Below are the code and all the weights of a small trained network. Each question names an input and a class and asks about switching units off, where a switched-off unit gives its printed mean instead of its output.

import numpy as np


def w(rows, s, z=0):
    codes = np.array(rows[::2]) - 128.0
    scale = np.full(codes.shape[1], s)
    scale[-1] = z or s
    return codes * scale


def f(y):
    return y / 2 * (1 + np.tanh(0.7978845608 * (y + 0.044715 * y**3)))


def log_softmax(a):
    a = a - a.max(-1, keepdims=True)
    return a - np.log(np.exp(a).sum(-1, keepdims=True))


def net(x, mask):
    res = np.array(x, float).reshape(1, 5) / 4 @ E
    y = f(res @ A[0][:, :-1].T + A[0][:, -1])
    res = res + np.where(mask, y, B[0][:, -1]) @ B[0][:, :-1]
    return log_softmax(res[-1] @ U[:, :-1].T + U[:, -1])


A, B = {}, {}
E = w([
[126,128,129,126,128,128,128],'x0',
[180,190,11,59,136,127,69],'x1',
[89,16,62,219,119,141,56],'x2',
[130,127,127,128,130,127,127],'x3',
[120,67,55,71,121,134,255],'x4',
],0.0098)
A[0] = w([
[123,44,152,135,118,121,112,122],'neuron 1',
[123,163,214,109,137,124,185,154],'neuron 2',
[103,135,134,134,123,125,115,141],'neuron 3',
[105,124,146,131,117,144,104,128],'neuron 4',
[122,89,62,111,126,118,230,174],'neuron 5',
[135,163,177,159,137,120,53,254],'neuron 6',
[130,141,183,117,137,107,161,140],'neuron 7',
[156,107,3,113,150,126,45,14],'neuron 8',
[144,151,135,128,122,126,116,113],'neuron 9',
[109,127,74,118,143,135,91,60],'neuron 10',
[143,165,122,131,135,123,124,102],'neuron 11',
[131,153,112,115,138,124,178,102],'neuron 12',
[156,222,105,20,141,113,106,113],'neuron 13',
[146,134,108,119,136,135,150,84],'neuron 14',
[127,15,174,164,157,127,103,105],'neuron 15',
[120,121,137,187,129,137,147,76],'neuron 16',
[128,158,139,123,126,122,104,153],'neuron 17',
[106,131,136,115,165,128,117,117],'neuron 18',
[133,204,103,92,141,148,150,83],'neuron 19',
[118,144,152,134,119,129,90,197],'neuron 20',
[87,48,119,142,131,135,152,78],'neuron 21',
[127,202,168,142,124,130,58,186],'neuron 22',
[112,137,126,106,94,132,108,101],'neuron 23',
[134,145,247,79,142,142,181,156],'neuron 24',
[116,119,132,138,112,134,170,69],'neuron 25',
[142,63,85,133,141,130,213,124],'neuron 26',
[137,195,107,85,137,126,119,96],'neuron 27',
[141,133,82,112,131,131,195,74],'neuron 28',
[137,145,103,122,120,128,145,85],'neuron 29',
[144,161,149,117,125,126,94,159],'neuron 30',
[137,142,110,123,128,130,143,94],'neuron 31',
[109,101,127,135,135,129,156,101],'neuron 32',
[140,129,119,141,124,129,133,116],'neuron 33',
[131,117,172,171,138,115,91,126],'neuron 34',
[117,126,162,113,145,107,143,108],'neuron 35',
],0.022,0.0099)
B[0] = w([
[126,111,134,111,114,169,117,175],'neuron 1',
[132,134,122,135,111,60,125,209],'neuron 2',
[118,94,128,131,141,121,129,140],'neuron 3',
[138,129,119,151,108,141,136,147],'neuron 4',
[130,178,74,115,169,130,147,219],'neuron 5',
[108,77,186,125,84,127,97,237],'neuron 6',
[133,127,122,131,126,86,127,174],'neuron 7',
[127,126,123,146,125,3,126,209],'neuron 8',
[122,130,145,121,160,125,130,144],'neuron 9',
[133,140,123,136,108,85,120,155],'neuron 10',
[128,139,141,122,146,136,135,149],'neuron 11',
[128,101,89,150,111,138,128,163],'neuron 12',
[134,147,135,122,149,217,144,253],'neuron 13',
[119,125,107,144,123,134,116,142],'neuron 14',
[119,114,115,158,127,196,133,201],'neuron 15',
[131,137,119,142,130,168,132,152],'neuron 16',
[131,149,159,123,140,134,130,161],'neuron 17',
[133,118,132,117,117,125,140,129],'neuron 18',
[111,103,106,129,108,179,106,191],'neuron 19',
[127,117,150,135,106,134,113,178],'neuron 20',
[124,125,171,40,125,134,123,176],'neuron 21',
[145,164,214,99,163,125,162,226],'neuron 22',
[128,129,129,128,136,125,140,132],'neuron 23',
[120,119,123,135,126,39,122,225],'neuron 24',
[129,131,136,91,142,125,123,144],'neuron 25',
[130,137,152,33,126,115,127,196],'neuron 26',
[133,133,145,117,141,173,134,191],'neuron 27',
[126,92,82,167,108,141,119,175],'neuron 28',
[124,121,108,138,123,135,115,142],'neuron 29',
[141,158,170,125,156,137,142,175],'neuron 30',
[125,122,114,132,116,134,133,138],'neuron 31',
[128,140,143,92,127,129,115,147],'neuron 32',
[120,148,131,129,118,130,122,127],'neuron 33',
[125,127,92,198,128,158,130,181],'neuron 34',
[125,135,124,127,130,106,124,146],'neuron 35',
],0.065,0.026)
U = w([
[145,145,191,145,93,22,100,159],'0',
[141,160,163,8,161,240,132,252],'1',
[143,186,45,61,135,20,118,135],'2',
[139,168,28,90,169,250,143,17],'3',
[108,73,152,121,76,254,89,38],'4',
],0.0057,0.0046)

Each question gives the input, the list of numbers given to net, and the class t.
The units are the neurons (one row each of A and B). Each row of codes is followed by its name. A weight is (code - 128) times the scale printed after its matrix; where a second scale follows, it is the last column's (A, B and U).
mask holds one flag per neuron, in row order. A switched-off neuron (its flag False) gives its mean, the last column of its row in B, instead of its output. The means were averaged over made-up inputs and are rounded, as every weight is.
A unit's drop is (log p(t) with every unit on - log p(t) with that unit switched off) / (log p(t) with every unit on - log p(t) with every unit switched off).
The circuit of an input: a set's keep is (log p(t) with only the set's units on - log p(t) with every unit switched off) / (log p(t) with every unit on - log p(t) with every unit switched off). Starting from the 12 units with the biggest drops (on a tie, the unit counted first), units are removed one at a time, each time the one whose removal leaves the highest keep (on an exact tie, the one counted first), for as long as the keep stays at least 0.8.
units of the circuit, in order: the units of the circuit, biggest drop first
unit that matters most: the unit with the biggest drop
k most important neurons: the k neurons with the biggest drops, biggest first
drop of u: that unit's drop, to one decimal
input [4,2,0,3,2], class 3: units of the circuit, in order	neuron 22; neuron 6
input [6,0,7,0,-3], class 4: units of the circuit, in order	neuron 15
input [3,3,-2,-1,1], class 3: 2 most important neurons	neuron 6; neuron 22
input [7,-1,1,7,0], class 4: 4 most important neurons	neuron 8; neuron 22; neuron 24; neuron 5
input [-8,7,0,-1,1], class 3: 3 most important neurons	neuron 13; neuron 24; neuron 2
input [-4,3,0,-2,3], class 3: 2 most important neurons	neuron 24; neuron 2
input [-6,-8,0,-8,-4], class 0: 3 most important neurons	neuron 24; neuron 13; neuron 2
input [-6,3,-8,1,1], class 3: 2 most important neurons	neuron 13; neuron 6
input [1,0,0,-4,6], class 2: 3 most important neurons	neuron 13; neuron 15; neuron 22
input [1,-7,0,-3,-8], class 0: 2 most important neurons	neuron 13; neuron 24
input [8,-6,4,7,0], class 4: 2 most important neurons	neuron 22; neuron 15
input [-5,-8,1,3,-4], class 4: 2 most important neurons	neuron 15; neuron 8
input [-4,3,6,-3,1], class 2: 2 most important neurons	neuron 6; neuron 22
input [3,8,6,-8,1], class 2: unit that matters most	neuron 6
input [1,4,7,3,0], class 0: drop of neuron 5	0.4
input [7,3,2,-5,7], class 2: drop of neuron 27	0.0
input [-6,2,7,-6,-1], class 0: drop of neuron 8	2.3
